Below are the code and all the weights of a small trained network. Each question names an input and a class and asks about switching units off, where a switched-off unit gives its printed mean instead of its output.

import numpy as np


def w(rows, s, z=0):
    codes = np.array(rows[::2]) - 128.0
    scale = np.full(codes.shape[1], s)
    scale[-1] = z or s
    return codes * scale


def norm(h):
    return h / np.sqrt((h * h).mean(-1, keepdims=True) + 1e-5)


def f(y):
    return np.maximum(y, 0)


def log_softmax(a):
    a = a - a.max(-1, keepdims=True)
    return a - np.log(np.exp(a).sum(-1, keepdims=True))


def net(x, mask):
    res = np.array(x, float).reshape(1, 6) / 4 @ E
    u = 0
    for l in range(3):
        y = f(norm(res) @ A[l][:, :-1].T + A[l][:, -1])
        res = res + np.where(mask[u : u + 4], y, B[l][:, -1]) @ B[l][:, :-1]
        u += 4
    return log_softmax(norm(res)[-1] @ U[:, :-1].T + U[:, -1])


A, B = {}, {}
E = w([
[125,121,127,128,125,128,127,138,121,128,136],'x0',
[94,152,227,133,212,152,68,171,121,106,103],'x1',
[131,130,135,135,115,140,115,120,135,128,130],'x2',
[177,194,167,36,90,181,189,153,128,126,158],'x3',
[116,124,133,135,119,137,140,122,122,121,125],'x4',
[62,122,75,2,129,138,63,87,132,90,119],'x5',
],0.0037)
A[0] = w([
[56,209,223,105,117,131,30,194,87,66,77,16],'L0N0',
[21,33,88,228,120,37,50,76,199,118,99,6],'L0N1',
[140,45,73,251,151,67,97,133,179,118,26,42],'L0N2',
[43,153,94,67,151,131,94,67,96,125,152,94],'L0N3',
],0.0023,0.0025)
B[0] = w([
[65,179,98,142,122,118,119,155,196,163,107,216],'L0N0',
[105,93,163,123,143,81,69,48,66,146,244,254],'L0N1',
[108,107,182,80,143,53,151,110,3,180,139,249],'L0N2',
[154,104,137,118,98,45,58,155,152,59,97,228],'L0N3',
],0.0047,0.0018)
A[1] = w([
[176,72,20,141,69,109,165,35,110,147,174,27],'L1N0',
[53,146,155,71,114,113,91,109,179,101,118,253],'L1N1',
[206,143,181,255,105,57,195,147,90,199,163,137],'L1N2',
[175,115,48,192,99,98,190,78,118,186,151,97],'L1N3',
],0.004,0.0016)
B[1] = w([
[20,253,160,85,98,129,86,155,188,199,123,216],'L1N0',
[182,103,74,196,136,159,173,133,101,130,129,206],'L1N1',
[199,51,124,119,126,157,126,123,163,23,83,254],'L1N2',
[107,206,88,107,153,204,127,193,138,155,106,201],'L1N3',
],0.0051,0.0058)
A[2] = w([
[183,166,160,62,93,158,201,107,94,117,205,1],'L2N0',
[81,111,4,12,125,119,68,37,142,2,134,66],'L2N1',
[105,129,200,167,240,168,86,171,115,107,123,20],'L2N2',
[187,190,214,30,111,168,179,131,108,102,180,81],'L2N3',
],0.0042,0.0013)
B[2] = w([
[61,118,124,132,169,17,54,68,68,153,102,185],'L2N0',
[233,109,217,184,143,182,215,180,150,80,99,255],'L2N1',
[93,251,16,3,3,159,189,132,181,199,164,198],'L2N2',
[66,31,112,197,181,78,61,71,82,146,166,227],'L2N3',
],0.0056,0.0049)
U = w([
[250,80,169,150,128,173,178,184,161,55,103,251],'0',
[45,255,96,84,60,141,139,176,177,185,158,68],'1',
[68,54,137,158,173,20,80,59,54,145,185,33],'2',
],0.0073,0.0013)

Each question gives the input, the list of numbers given to net, and the class t.
The units are the neurons (one row each of A and B). Each row of codes is followed by its name. A weight is (code - 128) times the scale printed after its matrix; where a second scale follows, it is the last column's (A, B and U).
mask holds one flag per neuron, layer by layer. A switched-off neuron (its flag False) gives its mean, the last column of its row in B, instead of its output. The means were averaged over made-up inputs and are rounded, as every weight is.
A unit's drop is (log p(t) with every unit on - log p(t) with that unit switched off) / (log p(t) with every unit on - log p(t) with every unit switched off).
The circuit of an input: a set's keep is (log p(t) with only the set's units on - log p(t) with every unit switched off) / (log p(t) with every unit on - log p(t) with every unit switched off). Starting from all 12 units, units are removed one at a time, each time the one whose removal leaves the highest keep (on an exact tie, the one counted first), for as long as the keep stays at least 0.8.
circuit, biggest first: the units of the circuit, biggest drop first
most important unit: the unit with the biggest drop
k most important neurons: the k neurons with the biggest drops, biggest first
top k neurons in layer l: the k neurons of layer l with the biggest drops, biggest first
drop of u: that unit's drop, to one decimal
input [5,-4,-2,-7,4,7], class 0: circuit, biggest first -> [L2N1]
input [2,-2,0,4,-4,-3], class 2: 2 most important neurons -> [L2N3; L2N1]
input [-6,-8,-6,-5,-8,-7], class 1: 3 most important neurons -> [L1N0; L1N3; L2N1]
input [7,-4,5,8,2,6], class 2: circuit, biggest first -> [L2N0; L2N3]
input [-3,-4,-7,-3,4,4], class 0: 2 most important neurons -> [L2N1; L0N3]
input [-8,-1,-1,-3,7,3], class 0: 3 most important neurons -> [L2N1; L2N3; L0N3]
input [5,7,-7,6,2,-1], class 1: 2 most important neurons -> [L2N2; L0N0]
input [-7,7,-7,-3,-4,-6], class 1: 2 most important neurons -> [L2N2; L2N1]
input [4,-6,-4,-3,-3,6], class 0: 3 most important neurons -> [L2N1; L0N3; L2N2]
input [-7,4,1,6,6,-5], class 2: 4 most important neurons -> [L2N3; L2N1; L2N0; L1N1]
input [-7,-8,-4,-7,4,4], class 1: 2 most important neurons -> [L1N0; L1N2]
input [0,-5,3,-6,-8,6], class 0: 3 most important neurons -> [L2N1; L2N3; L2N0]
input [8,7,-4,-5,-4,4], class 1: 2 most important neurons -> [L2N2; L1N2]
input [-6,3,-1,4,6,3], class 2: most important unit -> L1N2
input [-7,7,-7,-6,-1,8], class 0: 2 most important neurons -> [L2N1; L1N0]
input [4,6,5,-5,5,-5], class 1: 4 most important neurons -> [L2N2; L2N1; L2N3; L1N1]
input [-1,-5,-5,6,-5,4], class 2: top 2 neurons in layer 1 -> [L1N2; L1N3]
input [-8,-5,6,1,-8,5], class 0: top 2 neurons in layer 2 -> [L2N1; L2N2]
input [-5,7,6,-3,0,-1], class 1: drop of L2N2 -> 0.3
input [-3,-5,-6,-3,-8,0], class 1: drop of L2N2 -> 0.0
input [-2,8,4,-2,-6,4], class 1: drop of L1N2 -> 0.2
input [5,-6,-6,-1,8,8], class 0: most important unit -> L2N1
input [-3,-6,7,-3,3,-3], class 1: top 2 neurons in layer 1 -> [L1N0; L1N3]
